Here is a tiny trained network, its code and every weight. The questions are about switching its units off for an input and a class, where a switched-off unit gives its printed mean instead of its output.

import numpy as np


def w(rows, s, z=0):
    codes = np.array(rows[::2]) - 128.0
    scale = np.full(codes.shape[1], s)
    scale[-1] = z or s
    return codes * scale


def norm(h):
    return h / np.sqrt((h * h).mean(-1, keepdims=True) + 1e-5)


def f(y):
    return y / 2 * (1 + np.tanh(0.7978845608 * (y + 0.044715 * y**3)))


def log_softmax(a):
    a = a - a.max(-1, keepdims=True)
    return a - np.log(np.exp(a).sum(-1, keepdims=True))


def net(x, mask):
    res = np.array(x, float).reshape(1, 6) / 4 @ E
    u = 0
    for l in range(4):
        y = f(norm(res) @ A[l][:, :-1].T + A[l][:, -1])
        res = res + np.where(mask[u : u + 7], y, B[l][:, -1]) @ B[l][:, :-1]
        u += 7
    return log_softmax(norm(res)[-1] @ U[:, :-1].T + U[:, -1])


A, B = {}, {}
E = w([
[203,97,150,80,136],'x0',
[129,128,126,128,127],'x1',
[141,117,1,134,159],'x2',
[70,88,83,77,58],'x3',
[128,127,128,128,128],'x4',
[127,127,128,128,127],'x5',
],0.0089)
A[0] = w([
[91,86,91,150,170,118],'L0N0',
[80,126,143,126,53,29],'L0N1',
[122,162,71,122,111,92],'L0N2',
[144,109,126,179,145,146],'L0N3',
[229,149,56,106,137,3],'L0N4',
[138,117,44,210,162,73],'L0N5',
[152,142,2,128,187,249],'L0N6',
],0.01,0.0038)
B[0] = w([
[120,216,56,137,141,149],'L0N0',
[119,252,145,74,63,146],'L0N1',
[21,112,105,224,117,145],'L0N2',
[124,132,158,238,193,142],'L0N3',
[161,2,225,82,185,163],'L0N4',
[178,255,143,99,184,184],'L0N5',
[199,119,67,208,123,255],'L0N6',
],0.0074,0.0085)
A[1] = w([
[230,67,187,136,156,22],'L1N0',
[123,191,168,146,231,162],'L1N1',
[68,168,229,149,151,3],'L1N2',
[36,223,152,181,192,188],'L1N3',
[152,158,108,86,76,59],'L1N4',
[41,253,192,183,70,90],'L1N5',
[85,31,64,77,186,113],'L1N6',
],0.0072,0.003)
B[1] = w([
[122,165,146,124,156,214],'L1N0',
[142,49,255,152,83,225],'L1N1',
[162,68,71,131,174,174],'L1N2',
[90,105,132,216,115,244],'L1N3',
[121,100,157,91,155,123],'L1N4',
[101,76,127,139,206,252],'L1N5',
[69,117,209,167,133,140],'L1N6',
],0.008,0.004)
A[2] = w([
[84,125,191,126,105,155],'L2N0',
[221,211,168,163,157,108],'L2N1',
[25,167,145,117,149,3],'L2N2',
[102,128,134,204,157,85],'L2N3',
[160,83,101,72,169,133],'L2N4',
[175,46,11,114,128,76],'L2N5',
[165,141,193,155,73,129],'L2N6',
],0.011,0.0042)
B[2] = w([
[64,150,94,64,120,196],'L2N0',
[45,161,129,113,244,253],'L2N1',
[93,231,176,120,178,147],'L2N2',
[128,147,227,146,2,204],'L2N3',
[160,88,138,181,92,164],'L2N4',
[43,78,248,104,93,211],'L2N5',
[104,96,17,80,129,184],'L2N6',
],0.0094,0.0055)
A[3] = w([
[26,2,54,218,79,5],'L3N0',
[106,156,87,196,54,109],'L3N1',
[101,58,219,177,53,2],'L3N2',
[117,163,206,134,225,15],'L3N3',
[118,118,148,69,41,116],'L3N4',
[218,99,80,40,39,100],'L3N5',
[123,179,91,170,206,31],'L3N6',
],0.0098,0.0025)
B[3] = w([
[110,63,83,119,95,253],'L3N0',
[225,137,49,2,143,194],'L3N1',
[106,104,151,159,148,234],'L3N2',
[149,109,61,59,65,250],'L3N3',
[196,204,141,247,115,182],'L3N4',
[186,126,228,82,9,167],'L3N5',
[141,145,155,153,66,201],'L3N6',
],0.011,0.0049)
U = w([
[94,34,198,177,108,255],'0',
[153,113,164,7,181,147],'1',
[182,231,118,199,160,189],'2',
[252,86,153,146,230,51],'3',
[45,223,152,92,106,17],'4',
[228,168,205,86,29,6],'5',
[162,120,42,119,72,173],'6',
],0.02,0.0028)

Each question gives the input, the list of numbers given to net, and the class t.
The units are the neurons (one row each of A and B). Each row of codes is followed by its name. A weight is (code - 128) times the scale printed after its matrix; where a second scale follows, it is the last column's (A, B and U).
mask holds one flag per neuron, layer by layer. A switched-off neuron (its flag False) gives its mean, the last column of its row in B, instead of its output. The means were averaged over made-up inputs and are rounded, as every weight is.
A unit's drop is (log p(t) with every unit on - log p(t) with that unit switched off) / (log p(t) with every unit on - log p(t) with every unit switched off).
The circuit of an input: a set's keep is (log p(t) with only the set's units on - log p(t) with every unit switched off) / (log p(t) with every unit on - log p(t) with every unit switched off). Starting from the 12 units with the biggest drops (on a tie, the unit counted first), units are removed one at a time, each time the one whose removal leaves the highest keep (on an exact tie, the one counted first), for as long as the keep stays at least 0.8.
circuit, biggest first: the units of the circuit, biggest drop first
unit that matters most: the unit with the biggest drop
k most important neurons: the k neurons with the biggest drops, biggest first
top k neurons in layer l: the k neurons of layer l with the biggest drops, biggest first
drop of u: that unit's drop, to one decimal
input [0,-6,4,-8,0,-8], class 2: unit that matters most => L3N6
input [2,3,0,7,-1,4], class 5: circuit, biggest first => L2N1, L3N5
input [1,6,0,-6,2,1], class 1: circuit, biggest first => L3N3, L2N1
input [1,6,-6,1,4,5], class 5: top 2 neurons in layer 1 => L1N2, L1N3
input [-6,5,-2,7,6,-2], class 4: 2 most important neurons => L2N2, L0N6
input [-8,6,1,2,5,1], class 6: 2 most important neurons => L3N1, L2N1
input [-6,5,0,1,-1,-1], class 4: top 2 neurons in layer 1 => L1N5, L1N2
input [8,-5,1,2,3,-5], class 0: 3 most important neurons => L0N5, L2N4, L0N1
input [6,-7,0,-3,7,6], class 1: top 3 neurons in layer 1 => L1N0, L1N2, L1N5
input [1,-8,-1,0,4,-1], class 1: 4 most important neurons => L0N2, L0N1, L1N5, L3N4
input [0,-1,-6,6,3,1], class 4: 4 most important neurons => L0N6, L0N1, L1N5, L0N4
input [-8,-2,7,0,-6,-7], class 2: top 2 neurons in layer 0 => L0N5, L0N0
input [0,2,1,-3,-2,6], class 2: 3 most important neurons => L2N5, L0N6, L3N6
input [-6,-3,7,-1,7,-7], class 2: unit that matters most => L0N5
input [4,-3,7,0,-8,8], class 3: 3 most important neurons => L0N5, L0N4, L1N3
input [7,3,-3,0,0,-2], class 1: 3 most important neurons => L1N0, L2N1, L2N3
input [0,-8,2,0,8,7], class 2: 2 most important neurons => L0N5, L0N6
input [-7,-5,0,2,-4,3], class 4: 2 most important neurons => L2N2, L0N6
input [-3,5,0,-8,7,-3], class 0: top 2 neurons in layer 1 => L1N1, L1N3
input [-3,6,-7,2,7,8], class 4: unit that matters most => L0N1
input [1,-8,7,7,-7,-4], class 0: top 3 neurons in layer 2 => L2N5, L2N6, L2N0
input [8,-7,8,5,3,1], class 0: drop of L2N5 => 0.2
